Below is a small trained network, with its code and all its weights. Each question gives an input and a class and asks what happens when units are switched off, that is, made to give their printed mean instead of their output.

import numpy as np


def w(rows, s, z=0):
    codes = np.array(rows[::2]) - 128.0
    scale = np.full(codes.shape[1], s)
    scale[-1] = z or s
    return codes * scale


def norm(h):
    return h / np.sqrt((h * h).mean(-1, keepdims=True) + 1e-5)


def f(y):
    return y / 2 * (1 + np.tanh(0.7978845608 * (y + 0.044715 * y**3)))


def log_softmax(a):
    a = a - a.max(-1, keepdims=True)
    return a - np.log(np.exp(a).sum(-1, keepdims=True))


def net(x, mask):
    res = np.array(x, float).reshape(1, 2) / 4 @ E
    u = 0
    for l in range(2):
        y = f(norm(res) @ A[l][:, :-1].T + A[l][:, -1])
        res = res + np.where(mask[u : u + 6], y, B[l][:, -1]) @ B[l][:, :-1]
        u += 6
    return log_softmax(norm(res)[-1] @ U[:, :-1].T + U[:, -1])


A, B = {}, {}
E = w([
[174,169,112,111,184,105,24,164,36,28],'x0',
[109,83,251,57,99,169,118,194,110,206],'x1',
],0.0028)
A[0] = w([
[114,132,102,139,126,114,142,111,139,112,77],'0.n1',
[79,96,157,123,96,142,171,138,181,228,205],'0.n2',
[51,55,145,109,74,164,149,126,155,254,123],'0.n3',
[111,97,231,54,116,175,122,200,99,175,251],'0.n4',
[139,147,113,139,160,111,105,127,95,94,139],'0.n5',
[149,139,151,80,152,153,91,172,81,105,58],'0.n6',
],0.0063,0.0012)
B[0] = w([
[127,145,163,110,133,176,114,94,129,142,135],'0.n1',
[164,87,168,172,228,33,149,163,111,139,226],'0.n2',
[185,85,162,144,185,67,116,113,124,96,239],'0.n3',
[232,75,152,228,254,72,230,30,188,69,254],'0.n4',
[162,112,162,77,131,142,117,156,165,162,163],'0.n5',
[93,89,193,161,111,71,122,166,56,148,183],'0.n6',
],0.0061,0.009)
A[1] = w([
[166,140,107,159,164,115,125,133,160,64,33],'1.n1',
[77,108,160,138,101,54,100,241,2,121,30],'1.n2',
[179,127,122,69,187,94,21,195,121,94,172],'1.n3',
[137,135,87,142,145,135,172,100,182,108,76],'1.n4',
[33,76,123,179,64,144,208,101,156,196,168],'1.n5',
[128,204,110,80,169,184,106,125,133,104,250],'1.n6',
],0.0055,0.0013)
B[1] = w([
[118,108,165,112,123,107,145,181,114,166,212],'1.n1',
[155,145,57,146,1,173,55,132,131,115,188],'1.n2',
[139,145,142,183,144,127,136,105,94,140,254],'1.n3',
[102,161,122,84,98,170,86,146,109,139,171],'1.n4',
[137,160,175,178,165,106,101,146,63,132,126],'1.n5',
[135,71,131,142,94,103,135,135,139,114,149],'1.n6',
],0.0075,0.0049)
U = w([
[24,137,145,13,165,148,150,221,129,143,30],'0',
[161,152,99,174,29,150,47,140,78,122,195],'1',
[117,54,68,3,61,144,138,139,230,121,103],'2',
[2,175,65,23,59,238,128,96,190,110,66],'3',
[180,88,184,203,247,51,191,104,108,127,195],'4',
[30,254,149,134,215,142,123,129,92,192,56],'5',
[76,143,114,78,148,170,193,169,146,131,2],'6',
],0.0081,0.0033)

Each question gives the input, the list of numbers given to net, and the class t.
The units are the neurons (one row each of A and B). Each row of codes is followed by its name. A weight is (code - 128) times the scale printed after its matrix; where a second scale follows, it is the last column's (A, B and U).
mask holds one flag per neuron, layer by layer. A switched-off neuron (its flag False) gives its mean, the last column of its row in B, instead of its output. The means were averaged over made-up inputs and are rounded, as every weight is.
A unit's drop is (log p(t) with every unit on - log p(t) with that unit switched off) / (log p(t) with every unit on - log p(t) with every unit switched off).
The circuit of an input: a set's keep is (log p(t) with only the set's units on - log p(t) with every unit switched off) / (log p(t) with every unit on - log p(t) with every unit switched off). Starting from all 12 units, units are removed one at a time, each time the one whose removal leaves the highest keep (on an exact tie, the one counted first), for as long as the keep stays at least 0.8.
units of the circuit, in order: the units of the circuit, biggest drop first
k most important neurons: the k neurons with the biggest drops, biggest first
k most important neurons of layer l: the k neurons of layer l with the biggest drops, biggest first
drop of u: that unit's drop, to one decimal
input [-6,-7], class 5: 3 most important neurons -> 0.n4; 0.n3; 1.n4
input [-1,-6], class 3: units of the circuit, in order -> 0.n2; 0.n3; 0.n4; 0.n6
input [-5,-8], class 5: 3 most important neurons -> 0.n4; 1.n5; 0.n3
input [6,-4], class 1: 3 most important neurons -> 0.n4; 1.n2; 0.n3
input [1,-5], class 2: 3 most important neurons -> 0.n6; 0.n2; 0.n3
input [1,-4], class 1: units of the circuit, in order -> 0.n2; 0.n4; 0.n3
input [7,1], class 1: 2 most important neurons -> 0.n4; 1.n2
input [-3,-4], class 5: 3 most important neurons of layer 1 -> 1.n5; 1.n4; 1.n2
input [-4,-7], class 5: 3 most important neurons of layer 1 -> 1.n5; 1.n2; 1.n4
input [0,-7], class 2: 3 most important neurons -> 0.n2; 0.n3; 0.n4
input [-3,-5], class 5: 3 most important neurons -> 1.n5; 0.n4; 0.n3
input [0,-2], class 2: most important neuron of layer 1 -> 1.n6
input [-2,-3], class 5: 2 most important neurons of layer 1 -> 1.n5; 1.n2
input [0,-6], class 2: 3 most important neurons -> 0.n2; 0.n3; 0.n4
input [5,-4], class 1: 2 most important neurons -> 0.n4; 0.n3
input [0,0], class 0: most important neuron of layer 1 -> 1.n2
input [5,-1], class 1: drop of 0.n4 -> 1.1
input [1,-3], class 1: drop of 0.n2 -> 1.0
input [8,1], class 1: drop of 0.n4 -> 0.6
